How the states are linked:
from | v m g w y l
q775 | q156 q604 q312 q2 q638 q250
q529 | q959 q465 q396 q162 q825 q473
q66 | q651 q457 q618 q937 q852 q688
q111 | q465 q473 q787 q189 q292 q70
q634 | q543 q651 q131 q929 q512 q457
q923 | q314 q487 q562 q237 q111 q427
q396 | q473 q70 q237 q314 q741 q796
q705 | q131 q618 q678 q607 q457 q20
q929 | q226 q634 q677 q457 q943 q66
q133 | q705 q740 q234 q306 q131 q678
q249 | q312 q377 q529 q292 q250 q959
q943 | q784 q512 q651 q128 q923 q852
q562 | q427 q819 q226 q512 q787 q943
q737 | q234 q156 q355 q291 q678 q604
q234 | q678 q638 q604 q390 q20 q348
q678 | q20 q306 q348 q836 q593 q175
q597 | q128 q226 q937 q651 q819 q634
q162 | q28 q529 q314 q473 q377 q111
q348 | q175 q390 q2 q156 q133 q737
q741 | q249 q28 q189 q465 q312 q529
q226 | q943 q543 q66 q597 q784 q651
q618 | q688 q593 q306 q705 q929 q607
q385 | q2 q723 q292 q312 q737 q860
q312 | q250 q385 q959 q860 q291 q825
q959 | q825 q292 q473 q28 q723 q741
q237 | q796 q923 q512 q427 q189 q172
q638 | q306 q175 q291 q234 q607 q390
q377 | q385 q825 q465 q249 q2 q292
q593 | q937 q677 q133 q618 q634 q705
q128 | q819 q943 q634 q852 q237 q543
q355 | q604 q250 q377 q723 q348 q385
q740 | q618 q20 q638 q133 q688 q306
q156 | q638 q348 q250 q737 q306 q291
q852 | q562 q128 q929 q543 q427 q226
q796 | q189 q314 q172 q787 q529 q487
q427 | q787 q237 q943 q172 q70 q784
q70 | q162 q189 q923 q396 q28 q314
q131 | q457 q688 q20 q677 q597 q593
q787 | q70 q796 q784 q487 q162 q923
q314 | q111 q396 q427 q796 q465 q787
q651 | q852 q597 q688 q634 q562 q929
q457 | q597 q929 q593 q66 q128 q937
q937 | q634 q66 q705 q688 q543 q131
q723 | q775 q355 q249 q385 q156 q312
q677 | q66 q131 q740 q593 q651 q618
q292 | q860 q249 q162 q959 q355 q28
q487 | q396 q787 q819 q923 q473 q237
q250 | q291 q2 q825 q355 q390 q723
q175 | q133 q836 q737 q638 q705 q234
q784 | q923 q172 q852 q819 q314 q562
q189 | q529 q111 q487 q70 q959 q396
q860 | q355 q312 q28 q825 q604 q377
q819 | q237 q784 q543 q562 q796 q512
q825 | q723 q860 q741 q377 q775 q249
q2 | q737 q775 q860 q250 q234 q355
q390 | q836 q234 q775 q348 q740 q156
q543 | q512 q852 q457 q226 q172 q597
q306 | q607 q133 q390 q678 q677 q836
q28 | q377 q959 q111 q741 q385 q465
q473 | q741 q162 q796 q111 q249 q189
q20 | q593 q607 q175 q740 q937 q133
q604 | q348 q291 q385 q775 q175 q2
q291 | q390 q737 q723 q604 q836 q775
q465 | q292 q741 q70 q529 q860 q162
q688 | q929 q937 q607 q131 q226 q677
q607 | q677 q705 q836 q20 q66 q740
q512 | q172 q562 q597 q943 q487 q128
q172 | q487 q427 q128 q784 q396 q819
q836 | q740 q678 q156 q175 q618 q638

In the rows, zero is written as 66.

The rows follow the links: the fewer symbols apart two states are, the more alike their rows tend to be.

Each row is also shifted at random along 5 hidden directions that mean nothing.

Rows with their states:
[ 81  61  75  69  48  80  65  68  73  63  64  66  79  77  66  60  64  48  69  59  43  67  54  62  61  76] -> q314
[ 62  53  65  74  71  71  71  67  73  65  75  64  76  82  61  54  64  59  65  69  54  67  66  73  52  72] -> q292
[ 48  68  73  63  72  65  67  68  64  61  66  75  64  71  65  55  62  58  66  61  56  67  59  65  65  73] -> q529
[ 69  65  62  55  75  64  68  72  62  70  73  56  54  63  65  77  72  69  65  64  75  67  70  66  75  66] -> q929
[ 53  77  66  73  77  55  79  62  65  57  64  80  62  69  74  59  72  62  72  67  54  85  66  72  61  62] -> q234
[ 65  63  71  63  65  77  65  60  65  71  70  54  68  61  63  63  67  64  74  65  68  65  55  62  58  62] -> q250
[ 70  61  61  65  76  65  73  67  70  79  72  71  72  72  64  75  70  70  67  71  65  69  75  68  65  64] -> q131
[ 60  63  72  71  74  65  71  60  68  69  74  67  63  62  67  58  65  66  65  67  64  67  67  70  56  60] -> q385
[ 73  63  70  70  69  68  69  70  69  61  73  74  73  75  65  57  63  53  62  63  51  70  69  68  62  75] -> q70
[ 51  67  56  61  72  57  65  64  62  71  71  77  70  66  63  76  67  70  59  71  75  61  90  70  77  70] -> q651
[ 75  74  62  63  52  67  58  57  57  60  61  61  65  54  66  67  65  67  73  66  78  60  64  66  62  62] -> q737
[ 51  70  71  50  57  57  67  65  65  69  56  77  78  64  65  72  69  68  70  72  68  56  59  63  71  60] -> q705
[ 83  72  61  81  74  61  59  70  62  66  60  65  44  46  72  69  60  80  51  66  76  60  84  62  74  65] -> q237
[ 73  79  69  66  50  63  55  68  59  57  56  80  61  61  64  60  57  58  60  58  60  63  65  64  65  67] -> q189
[ 62  64  54  62  88  59  65  66  61  67  67  59  63  60  62  71  65  83  70  75  90  66  70  61  71  60] -> q678
[ 69  55  70  68  66  68  68  67  75  66  75  58  75  72  66  68  65  65  58  65  61  66  66  64  75  72] -> q784
[ 53  76  69  63  61  61  71  65  66  59  56  73  71  71  67  64  69  64  75  66  56  79  52  64  63  60] -> q836
[ 82  66  76  65  51  72  58  70  67  65  59  51  56  56  72  71  63  69  61  56  66  59  52  56  77  68] -> q427
[ 68  69  55  75  69  58  69  51  62  63  71  74  75  66  67  65  65  70  69  72  72  66  83  74  58  67] -> q348
[ 68  50  64  64  75  71  62  67  67  68  75  50  64  68  61  59  63  69  65  68  80  57  62  68  60  67] -> q249
[ 76  75  71  55  37  72  65  71  66  68  59  64  68  73  65  76  70  57  72  57  48  71  50  64  64  63] -> q66
[ 63  70  63  65  59  62  71  65  68  61  62  67  79  75  64  68  68  68  72  71  56  72  58  65  60  63] -> q306

Complete each set of four: the symbols that take the first to the second take the third to the fourth, perhaps in another order.
Answers are names.
[ 41  60  77  45  63  74  55  67  61  67  62  63  73  68  59  60  60  59  75  59  73  53  42  55  74  73]
to [ 74  63  60  74  87  63  66  70  64  63  75  73  61  64  64  60  61  64  57  69  70  67  85  69  66  72]
as [ 67  59  74  66  70  70  73  67  69  62  78  64  70  80  68  56  62  54  68  57  47  69  55  68  61  79]
to q796

[ 52  63  68  56  69  70  54  66  59  67  63  64  63  62  60  60  58  68  68  62  79  52  57  58  71  72]
to [ 68  73  59  81  77  60  64  66  60  62  66  77  51  63  67  57  57  71  57  64  63  66  81  71  58  72]
as [ 66  69  70  60  61  67  78  72  69  66  71  61  61  76  71  72  76  57  68  60  46  76  59  71  68  70]
to q929

[ 57  57  64  65  71  63  61  56  65  70  75  68  74  62  60  60  59  72  60  72  83  53  77  70  61  63]
to [ 55  72  73  54  71  72  62  66  58  64  62  56  54  48  63  63  70  64  74  66  78  67  52  59  66  55]
as [ 71  67  71  74  54  70  61  65  69  67  59  73  73  63  67  67  61  63  60  64  56  60  69  60  70  72]
to q70

[ 65  78  58  67  65  58  60  58  57  63  56  71  60  56  68  68  62  78  72  67  82  67  67  63  68  58]
to [ 84  79  63  59  42  68  57  70  61  71  54  67  57  61  64  78  66  68  67  60  65  64  63  62  66  58]
as [ 48  64  70  64  75  61  64  60  65  67  70  73  65  58  63  58  63  67  60  70  76  61  71  69  62  58]
to q175

[ 69  79  64  64  50  62  64  67  65  72  52  84  66  64  64  74  66  67  65  67  58  68  70  66  63  57]
to [ 63  52  70  66  84  68  86  59  72  65  83  54  76  81  73  61  75  60  82  65  58  79  53  72  61  73]
as [ 76  63  65  66  50  73  55  59  62  67  68  64  73  72  63  64  53  66  67  56  64  52  61  63  62  79]
to q819

[ 69  69  60  66  56  57  66  62  65  68  61  74  78  65  65  74  64  76  64  75  68  55  74  68  63  63]
to [ 77  74  77  66  72  62  84  79  71  67  58  62  40  66  80  68  80  64  73  61  46  83  45  70  62  56]
as [ 63  52  72  56  81  70  66  72  66  65  73  44  52  61  65  58  68  67  67  65  82  61  49  66  66  62]
to q312

[ 80  72  70  74  44  73  55  66  66  66  52  72  67  59  68  67  59  63  61  60  57  58  66  58  68  70]
to [ 64  48  73  69  48  77  69  50  76  74  81  63  99  84  61  60  60  59  70  65  52  57  60  71  50  72]
as [ 54  69  54  70  69  50  71  60  66  65  67  85  87  69  61  70  64  75  60  83  66  60  90  72  62  64]
to q512

[ 66  68  63  76  68  67  63  67  63  64  65  70  58  69  66  58  58  67  63  61  59  64  68  67  58  73]
to [ 67  60  60  65  63  68  51  65  61  66  63  59  61  59  59  61  58  73  61  69  87  50  68  66  62  62]
as [ 55  70  68  59  59  60  73  68  69  59  60  70  80  74  65  67  70  64  71  72  53  72  54  65  63  62]
to q618

[ 56  59  73  63  73  68  68  72  68  61  68  59  59  68  64  54  68  60  65  66  66  67  53  69  60  63]
to [ 50  68  65  58  74  54  73  68  67  62  65  73  77  68  64  68  70  69  66  78  65  68  66  67  67  60]
as [ 74  70  64  62  43  62  61  60  64  74  55  75  78  65  66  77  62  74  68  69  67  52  66  64  64  62]
to q923

[ 74  69  60  55  45  68  58  64  61  72  66  63  71  67  61  80  64  68  66  63  70  56  70  64  71  69]
to [ 58  62  66  59  57  60  72  63  70  67  67  70  91  77  63  71  67  66  70  75  58  60  62  67  63  66]
as [ 84  70  66  67  57  76  65  63  62  62  65  47  58  58  68  65  70  64  76  64  68  68  54  65  56  62]
to q249

[ 90  69  60  75  61  67  71  58  62  60  69  53  58  63  74  65  69  69  74  64  67  69  64  72  55  65]
to [ 82  60  62  72  66  79  68  59  66  68  76  48  69  65  65  64  68  66  74  67  67  67  64  67  52  67]
as [ 77  69  66  68  59  68  55  68  63  62  60  76  68  61  62  61  59  59  60  64  67  61  72  63  67  70]
to q487

[ 51  64  74  67  87  66  74  63  67  68  75  65  57  58  67  57  69  66  67  68  68  72  64  68  60  58]
to [ 74  69  64  60  57  73  58  59  58  64  64  54  66  53  63  67  66  67  74  67  80  59  61  62  61  61]
as [ 65  56  65  78  81  63  75  64  72  64  79  66  65  72  66  54  65  66  58  71  62  69  76  78  51  65]
to q355

[ 56  73  69  66  73  62  61  70  59  61  61  74  51  61  66  57  60  65  62  60  65  65  63  64  66  69]
to [ 63  67  73  60  70  68  62  73  65  60  63  74  66  63  63  60  64  53  63  64  64  67  62  62  71  69]
as [ 80  58  63  76  82  72  65  71  69  69  71  64  64  64  65  64  63  64  61  67  67  65  78  64  67  74]
to q172

[ 70  69  59  68  66  64  68  64  65  63  63  61  69  69  65  69  66  75  72  69  68  71  60  63  62  62]
to [ 68  71  57  70  65  55  71  65  66  62  64  71  74  69  65  71  66  75  64  77  63  66  75  69  60  62]
as [ 71  55  74  68  77  76  70  72  73  69  71  60  70  69  68  63  68  58  67  65  58  67  62  60  71  75]
to q396

